Here is a tiny trained network, its code and every weight. The questions are about switching its units off for an input and a class, where a switched-off unit gives its printed mean instead of its output.

import numpy as np


def w(rows, s, z=0):
    codes = np.array(rows[::2]) - 128.0
    scale = np.full(codes.shape[1], s)
    scale[-1] = z or s
    return codes * scale


def norm(h):
    return h / np.sqrt((h * h).mean(-1, keepdims=True) + 1e-5)


def f(y):
    return y / 2 * (1 + np.tanh(0.7978845608 * (y + 0.044715 * y**3)))


def log_softmax(a):
    a = a - a.max(-1, keepdims=True)
    return a - np.log(np.exp(a).sum(-1, keepdims=True))


def net(x, mask):
    res = np.array(x, float).reshape(1, 8) / 4 @ E
    u = 0
    for l in range(3):
        y = f(norm(res) @ A[l][:, :-1].T + A[l][:, -1])
        res = res + np.where(mask[u : u + 3], y, B[l][:, -1]) @ B[l][:, :-1]
        u += 3
    return log_softmax(norm(res)[-1] @ U[:, :-1].T + U[:, -1])


A, B = {}, {}
E = w([
[133,137,122,137,117,135,131,118,137,114,126],'x0',
[124,147,126,149,131,139,125,105,146,130,128],'x1',
[110,226,132,77,146,164,168,108,76,140,102],'x2',
[172,168,188,149,141,105,3,63,39,75,114],'x3',
[149,114,198,67,65,151,129,74,155,155,184],'x4',
[185,110,161,105,168,91,156,104,179,119,42],'x5',
[127,149,110,138,109,127,122,109,148,127,120],'x6',
[128,125,134,128,133,124,129,134,123,138,131],'x7',
],0.0042)
A[0] = w([
[66,91,52,173,179,123,98,198,106,65,48,7],'L0N0',
[120,4,129,199,81,40,54,171,225,90,168,14],'L0N1',
[119,82,188,146,148,48,148,142,88,163,153,81],'L0N2',
],0.0031,0.0014)
B[0] = w([
[166,190,164,147,95,120,130,168,137,181,137,185],'L0N0',
[2,104,174,127,164,156,103,132,128,81,57,252],'L0N1',
[121,195,113,141,104,164,108,83,178,142,115,123],'L0N2',
],0.0077,0.0017)
A[1] = w([
[86,140,112,192,67,179,77,176,104,149,247,200],'L1N0',
[111,103,201,39,71,163,112,75,187,143,182,6],'L1N1',
[195,146,178,81,193,46,117,139,252,106,90,119],'L1N2',
],0.0046,0.0014)
B[1] = w([
[175,105,55,56,203,84,191,83,153,71,133,253],'L1N0',
[182,211,197,204,50,71,120,242,186,173,170,212],'L1N1',
[135,119,3,61,165,123,162,109,103,77,245,238],'L1N2',
],0.0063,0.0031)
A[2] = w([
[140,194,57,223,204,94,146,224,116,123,72,64],'L2N0',
[106,254,143,39,132,186,190,125,110,143,93,77],'L2N1',
[121,64,50,131,84,225,252,174,190,252,77,5],'L2N2',
],0.0049,0.0023)
B[2] = w([
[176,123,208,118,28,122,155,145,211,180,213,215],'L2N0',
[32,1,144,179,139,120,106,183,225,91,78,217],'L2N1',
[172,200,154,151,155,143,45,58,4,115,71,252],'L2N2',
],0.0077,0.0035)
U = w([
[191,145,181,170,35,95,121,194,197,185,196,65],'0',
[166,156,115,149,174,146,32,70,29,116,59,235],'1',
[18,3,147,159,171,151,87,170,202,73,38,5],'2',
[135,71,1,49,192,98,170,110,149,86,195,206],'3',
],0.0065,0.0012)

Each question gives the input, the list of numbers given to net, and the class t.
The units are the neurons (one row each of A and B). Each row of codes is followed by its name. A weight is (code - 128) times the scale printed after its matrix; where a second scale follows, it is the last column's (A, B and U).
mask holds one flag per neuron, layer by layer. A switched-off neuron (its flag False) gives its mean, the last column of its row in B, instead of its output. The means were averaged over made-up inputs and are rounded, as every weight is.
A unit's drop is (log p(t) with every unit on - log p(t) with that unit switched off) / (log p(t) with every unit on - log p(t) with every unit switched off).
The circuit of an input: a set's keep is (log p(t) with only the set's units on - log p(t) with every unit switched off) / (log p(t) with every unit on - log p(t) with every unit switched off). Starting from all 9 units, units are removed one at a time, each time the one whose removal leaves the highest keep (on an exact tie, the one counted first), for as long as the keep stays at least 0.8.
circuit, biggest first: the units of the circuit, biggest drop first
unit that matters most: the unit with the biggest drop
top k neurons: the k neurons with the biggest drops, biggest first
k most important neurons of layer l: the k neurons of layer l with the biggest drops, biggest first
drop when u is switched off: that unit's drop, to one decimal
input [5,-2,-5,-3,-6,4,4,-1], class 0: unit that matters most -> L2N0
input [3,-2,2,1,3,4,-1,7], class 3: top 3 neurons -> L1N2, L2N0, L2N2
input [-6,6,6,-1,4,-4,7,-5], class 2: top 3 neurons -> L2N1, L1N2, L2N0
input [-2,2,0,2,0,-6,7,-5], class 3: top 2 neurons -> L1N0, L2N2
input [0,-6,-6,-5,-7,1,4,6], class 0: top 2 neurons -> L2N0, L0N0
input [-4,7,-7,-2,5,-8,7,-3], class 3: top 2 neurons -> L1N0, L2N1
input [7,-7,-2,3,5,-8,-3,6], class 3: 2 most important neurons of layer 2 -> L2N0, L2N2
input [7,3,-3,-2,-1,-6,-4,4], class 3: top 2 neurons -> L1N0, L2N1
input [5,7,-5,3,-5,-7,1,-6], class 3: top 2 neurons -> L1N0, L1N1
input [5,-7,4,-2,-2,-3,2,5], class 2: top 3 neurons -> L2N1, L1N2, L1N1
input [-2,5,4,5,-2,6,-1,-7], class 3: circuit, biggest first -> L1N2, L2N2
input [5,3,2,4,6,5,-8,6], class 0: top 2 neurons -> L1N1, L2N2
input [-8,4,1,-6,4,-4,-8,7], class 1: top 3 neurons -> L2N2, L1N2, L2N0
input [1,6,1,3,-8,7,1,-5], class 0: top 2 neurons -> L2N0, L1N0
input [-7,3,5,-8,1,-2,3,0], class 1: most important neuron of layer 2 -> L2N2
input [4,5,5,7,7,-8,-5,-6], class 3: top 2 neurons -> L1N0, L2N2
input [-5,-1,-8,-8,-6,-2,4,1], class 1: 2 most important neurons of layer 2 -> L2N2, L2N1
input [5,-4,5,-8,-4,-7,-1,-2], class 1: 2 most important neurons of layer 1 -> L1N2, L1N1
input [-4,3,-3,-1,2,-3,4,-2], class 2: 2 most important neurons of layer 2 -> L2N2, L2N0
input [-8,7,2,-2,-4,-4,-1,-8], class 0: most important neuron of layer 1 -> L1N2
input [-5,-8,-4,-4,2,0,7,3], class 1: 2 most important neurons of layer 2 -> L2N2, L2N1
input [-3,-4,7,0,-8,-8,2,-5], class 0: drop when L2N0 is switched off -> 1.2
input [6,1,-6,-4,1,-2,4,0], class 2: drop when L1N1 is switched off -> 0.0
